Look-ups in named tables: a row name and a column name give one cell, copied from the table.

Pib.tsv
	Detolet	Tob	Dal	Mag
Bel	-3.1	-3.7	-3.7	-3.7
Vud	5.6	-2.0	7.0	3.1
Duso	5.9	-4.8	2.4	-3.2
Mapuner	0.2	1.3	-0.7	-0.1
Dum	3.3	-1.8	4.1	1.6
Tok	2.0	2.1	2.1	2.2
Bitalav	-0.6	4.8	-2.4	0.2
Gobif	6.7	-3.0	8.2	3.3
Tuzi	4.3	-7.4	6.5	0.7
Debu	7.4	-4.9	5.0	-1.4

Vud, Mag -> 3.1
Gobif, Tob -> -3.0
Bitalav, Mag -> 0.2
Bel, Dal -> -3.7
Gobif, Mag -> 3.3
Tok, Detolet -> 2.0
Bitalav, Dal -> -2.4
Dum, Tob -> -1.8
Vud, Detolet -> 5.6
Row with the largest Tob: Bitalav

Table Bet
,Nupu,Nenulok,Lemeso,Soz,Rez,Kigasit,Kega,Nifop,Nilukom
Tisez,-43,-13,-7,32,-37,-48,-40,-10,-55
Lod,9,-20,37,64,2,-35,-43,-38,-60
Nuta,-17,-29,20,20,13,-70,-68,-65,-64

Kigasit of Tisez = -48
Kega of Tisez = -40
Lemeso of Tisez = -7
Nupu of Lod = 9
Nenulok of Lod = -20
Nifop of Nuta = -65
Soz of Tisez = 32
Nenulok of Tisez = -13
Nifop of Tisez = -10
Which row has the largest Nenulok? Tisez

Bofanir:
,Sunira,Zome,Dutesiz,Lokapa,Fot
Nelofik,0.20,-0.03,-0.02,0.44,0.50
Zuv,0.22,0.60,0.04,-0.18,0.03
Lirapu,-0.11,-0.11,-0.50,0.36,0.42
Menetes,0.25,-0.55,0.31,0.77,0.34
Kirapa,-0.05,-0.05,-0.41,0.32,0.42
Pitut,0.08,0.70,0.01,-0.47,-0.36
Bug,0.26,0.05,0.14,0.41,0.35
Nel,0.15,0.28,0.04,0.28,0.35
Vop,0.17,0.14,0.12,0.19,0.22
Fudid,0.23,0.04,0.03,0.40,0.42
Lesidom,-0.15,-0.14,-0.57,0.40,0.52
Lis,0.11,0.16,-0.47,0.26,0.49
Mam,0.24,0.69,0.05,-0.30,-0.07

What is the Lokapa of Lis in Bofanir? 0.26
What is the Zome of Lis in Bofanir? 0.16
What is the Lokapa of Lesidom in Bofanir? 0.40
What is the Sunira of Nel in Bofanir? 0.15
What is the Lokapa of Lirapu in Bofanir? 0.36
What is the Dutesiz of Mam in Bofanir? 0.05
What is the Dutesiz of Nelofik in Bofanir? -0.02
What is the Zome of Bug in Bofanir? 0.05
What is the Fot of Nelofik in Bofanir? 0.50
What is the Dutesiz of Zuv in Bofanir? 0.04
What is the Sunira of Pitut in Bofanir? 0.08
What is the Sunira of Fudid in Bofanir? 0.23
What is the Sunira of Menetes in Bofanir? 0.25
What is the Sunira of Lesidom in Bofanir? -0.15
What is the Lokapa of Vop in Bofanir? 0.19
What is the Fot of Bug in Bofanir? 0.35
What is the Sunira of Lirapu in Bofanir? -0.11
What is the Zome of Zuv in Bofanir? 0.60

Pavetop =
|  | Tabi | Tatim | Refo |
|---|---|---|---|
| Mokov | 101 | 85 | 152 |
| Mev | 63 | 41 | 130 |
| Luz | 109 | 88 | 92 |
| Gan | 73 | 112 | 18 |
| Zunov | 93 | 121 | 124 |
| Bos | 15 | 140 | 136 |
| Nogu | 149 | 82 | 86 |
| Pibi | 89 | 93 | 73 |
| Bamol | 203 | 59 | 110 |
| Figet | 169 | 33 | 69 |
| Zifug | 138 | 99 | 174 |
| Pagu | 168 | 126 | 10 |

Bos, Tatim: 140
Pibi, Tabi: 89
Mev, Refo: 130
Mokov, Tatim: 85
Pibi, Tatim: 93
Mokov, Tabi: 101
Zunov, Tabi: 93
Zifug, Tatim: 99
Figet, Tatim: 33
Bamol, Tabi: 203
Figet, Tabi: 169
Mokov, Refo: 152
Nogu, Refo: 86
Gan, Refo: 18
Gan, Tabi: 73
Figet, Refo: 69
Mev, Tabi: 63
Bamol, Tatim: 59
Bos, Tabi: 15
Mev, Tatim: 41

